Small tables with named rows and columns. After each table, cells are looked up by row and column.

Mim:
fields: Gopa, Rukigik, Meler, Panava, Sas, Sil, Dore
Bup: [77.345, -26.443, -10.082, -5.266, -5.797, -4.420, -5.144]
Mogimek: [-72.938, -34.803, -12.225, -6.523, -6.067, -7.103, -5.645]
Gipovef: [-59.985, -24.445, -15.284, -6.884, -7.485, -6.659, -6.516]
Tes: [74.428, -11.121, -7.555, -5.056, -3.845, -4.786, -5.178]
Redegek: [-29.968, 13.602, -15.693, -6.871, -6.187, -6.306, -7.644]

Sil of Gipovef: -6.659
Meler of Gipovef: -15.284
Gopa of Redegek: -29.968
Rukigik of Redegek: 13.602
Sas of Tes: -3.845
Rukigik of Bup: -26.443
Sil of Mogimek: -7.103
Dore of Bup: -5.144
Panava of Mogimek: -6.523
Dore of Tes: -5.178
Rukigik of Gipovef: -24.445
Sas of Redegek: -6.187
Sil of Redegek: -6.306
Meler of Mogimek: -12.225
Sil of Bup: -4.420
Dore of Redegek: -7.644
Sas of Gipovef: -7.485
Gopa of Gipovef: -59.985

Gef =
,Nekugas,Futo,Fisoke
Vaz,48,90,27
Budun,37,75,18
Tez,29,27,6
Kebu,36,36,35
Lek,40,38,36

Vaz, Fisoke -> 27
Tez, Nekugas -> 29
Kebu, Nekugas -> 36
Vaz, Nekugas -> 48
Lek, Fisoke -> 36
Lek, Futo -> 38
Lek, Nekugas -> 40
Kebu, Futo -> 36
Tez, Fisoke -> 6
Tez, Futo -> 27
Vaz, Futo -> 90
Row with the largest Fisoke: Lek

Table Mozeguv
columns: Fen, Res, Kan, Rel, Gafariz, Fip, Vig, Zoviz, Lamolo, Rizusit
Bosuze: [39.605, 81.562, 72.412, 41.750, 47.602, 55.838, 48.423, 20.546, 31.040, 30.626]
Fatiru: [8.256, 63.107, 63.961, 23.081, 70.053, 75.621, 74.493, 50.150, 44.884, 41.262]
Vid: [68.213, 24.774, 28.097, 81.520, 46.627, 40.983, 45.433, 61.430, 60.097, 61.194]
Por: [57.833, 22.459, 31.744, 71.274, 57.311, 52.997, 60.611, 63.671, 56.571, 53.036]
Dof: [42.373, 21.791, 33.167, 58.162, 63.119, 58.369, 70.212, 74.635, 61.847, 59.206]
Poniz: [47.405, 78.806, 70.784, 45.001, 41.430, 47.862, 46.766, 24.381, 33.675, 35.639]
Ravateg: [1.823, 62.005, 62.388, 18.855, 70.498, 74.995, 75.494, 57.751, 50.456, 49.021]
Kuvuma: [60.564, 70.897, 67.193, 57.924, 45.984, 53.264, 48.457, 14.430, 25.062, 20.236]
Teb: [66.534, 22.310, 26.686, 76.998, 41.862, 33.666, 47.096, 73.534, 68.065, 73.714]
Gipame: [14.530, 75.685, 71.802, 23.152, 61.378, 68.851, 66.424, 38.583, 38.987, 37.563]
Fari: [34.251, 77.130, 72.951, 35.928, 53.709, 61.822, 59.019, 25.578, 30.904, 28.121]
Tobudo: [20.711, 78.717, 73.164, 26.601, 56.718, 64.453, 61.680, 33.936, 36.944, 36.420]

Fen of Teb is 66.534
Kan of Teb is 26.686
Lamolo of Poniz is 33.675
Kan of Poniz is 70.784
Fen of Poniz is 47.405
Kan of Bosuze is 72.412
Zoviz of Fatiru is 50.150
Vig of Dof is 70.212
Fen of Tobudo is 20.711
Gafariz of Fari is 53.709
Zoviz of Dof is 74.635
Zoviz of Fari is 25.578

Table Pudolon
columns: Moged, Buse, Galilig, Fubi, Sul
Vin: [117, 139, 245, 162, 137]
Nov: [124, 212, 155, 80, 149]
Bek: [91, 192, 178, 146, 157]
Tuzezo: [171, 136, 61, 148, 147]

Nov, Buse => 212
Vin, Buse => 139
Bek, Sul => 157
Nov, Moged => 124
Vin, Galilig => 245
Tuzezo, Sul => 147
Nov, Fubi => 80
Vin, Sul => 137
Tuzezo, Fubi => 148
Bek, Galilig => 178
Tuzezo, Galilig => 61
Bek, Moged => 91
Vin, Moged => 117
Bek, Buse => 192
Tuzezo, Moged => 171

Gomapon =
         Mor  Fizomu  Zelepem  Ferite  Silu  Sulel
Mosated  120      84      153     156   179    208
Gobiko   175     216       52     184   196    135
Bas      164     172       89     153   167     78
Kav      162     108      138     138   169     60
Pifaro   101      38      158      71    89     87
Zezibeb   88     106       88     107    80    144
Ligepus  122     126      120     100    80     95
Zil      167     145       86     146   170     63
Fabak    209     131      138     183   239    105
Mus      145     201       67     131   111     84
Fug      126     197       84     110    71    110

What is the Zelepem of Pifaro in Gomapon?
158
What is the Silu of Pifaro in Gomapon?
89
What is the Silu of Fug in Gomapon?
71
What is the Ferite of Bas in Gomapon?
153
What is the Ferite of Gobiko in Gomapon?
184
What is the Sulel of Fabak in Gomapon?
105
What is the Zelepem of Fabak in Gomapon?
138

Table Suti
	Nulun	Zafeb	Vik	Sim	Dipufuz	Diru
Fudaraf	-5990	16411	-37229	-31351	-24458	58636
Disu	-18066	32991	-13631	5444	-60642	5165
Nor	38840	-11868	-44475	-68242	-27694	21827
Zife	-47356	-59210	-42365	-15361	-84937	-89
Zisepa	16387	-42266	-6189	-31410	-58342	2917
Tes	-3139	-8743	-25792	-47172	9219	-7265
Rig	-3291	20774	-37536	16637	-41287	29365
Vozisuk	-87139	-85645	-13939	-44028	3901	-1812

Zisepa, Sim => -31410
Disu, Diru => 5165
Vozisuk, Sim => -44028
Zisepa, Diru => 2917
Tes, Dipufuz => 9219
Nor, Diru => 21827
Disu, Nulun => -18066
Zisepa, Zafeb => -42266
Disu, Sim => 5444
Rig, Zafeb => 20774
Disu, Dipufuz => -60642
Vozisuk, Zafeb => -85645
Disu, Vik => -13631
Tes, Vik => -25792
Zife, Diru => -89
Zife, Sim => -15361
Nor, Nulun => 38840
Rig, Diru => 29365
Disu, Zafeb => 32991

Suvupe:
        Voka  Gevi  Nogipe  Tuk  Narota  Muli  Tegin  Gapuzik
Pim       60    55      41   60      54    21     50       42
Ditu      60    46      41   60      52    53     41       42
Dined     60    47      43   63      59    16     46       61
Kuf       46    47      80   14      52    62     69       15
Nim       60    55      25   52      52    28     39       40
Vovula    60    47      18   60      49    56     36       61
Dugoro    60    51      55   60      45    78     46       42
Bizodu    60    45      39   64      39    53     49       52

Voka of Ditu: 60
Tuk of Pim: 60
Gevi of Vovula: 47
Muli of Kuf: 62
Nogipe of Dugoro: 55
Gapuzik of Vovula: 61
Voka of Nim: 60
Tuk of Bizodu: 64
Gevi of Dined: 47
Voka of Kuf: 46
Gapuzik of Pim: 42
Tegin of Vovula: 36
Nogipe of Ditu: 41
Muli of Bizodu: 53

Zono =
,Tetevu,Dil
Ridaga,-31777,86850
Sir,2818,93098
Nabezum,10037,91441
Lub,6147,99298
Pul,-50133,77787
Kiz,-8691,88989
Bof,-19876,85611
Zifu,11363,89215
Meliz,-19553,89563

What is the Tetevu of Pul in Zono?
-50133
What is the Dil of Nabezum in Zono?
91441
What is the Dil of Zifu in Zono?
89215
What is the Tetevu of Bof in Zono?
-19876
What is the Dil of Meliz in Zono?
89563
What is the Dil of Lub in Zono?
99298

Far:
|  | Lazo | Merade | Bapezu | Naviv | Falab | Gonusu |
|---|---|---|---|---|---|---|
| Tulo | 53315 | 42853 | 60609 | 86910 | 48017 | 56842 |
| Sir | 56983 | 58470 | 61397 | 48229 | 73159 | 88957 |
| Kiz | 82680 | 63893 | 60398 | 69020 | 64722 | 69240 |
| Buvi | 77035 | 58935 | 23937 | 60845 | 45513 | 60809 |
| Tun | 61351 | 79271 | 53013 | 68581 | 87546 | 45646 |
| Venuv | 78436 | 62956 | 86667 | 52853 | 69576 | 57262 |

Kiz, Lazo -> 82680
Kiz, Naviv -> 69020
Tun, Bapezu -> 53013
Kiz, Gonusu -> 69240
Tun, Merade -> 79271
Kiz, Merade -> 63893
Tulo, Falab -> 48017
Sir, Merade -> 58470
Venuv, Bapezu -> 86667
Sir, Naviv -> 48229
Tulo, Lazo -> 53315
Kiz, Falab -> 64722
Venuv, Merade -> 62956
Tulo, Merade -> 42853
Buvi, Merade -> 58935
Buvi, Lazo -> 77035
Sir, Falab -> 73159
Sir, Lazo -> 56983

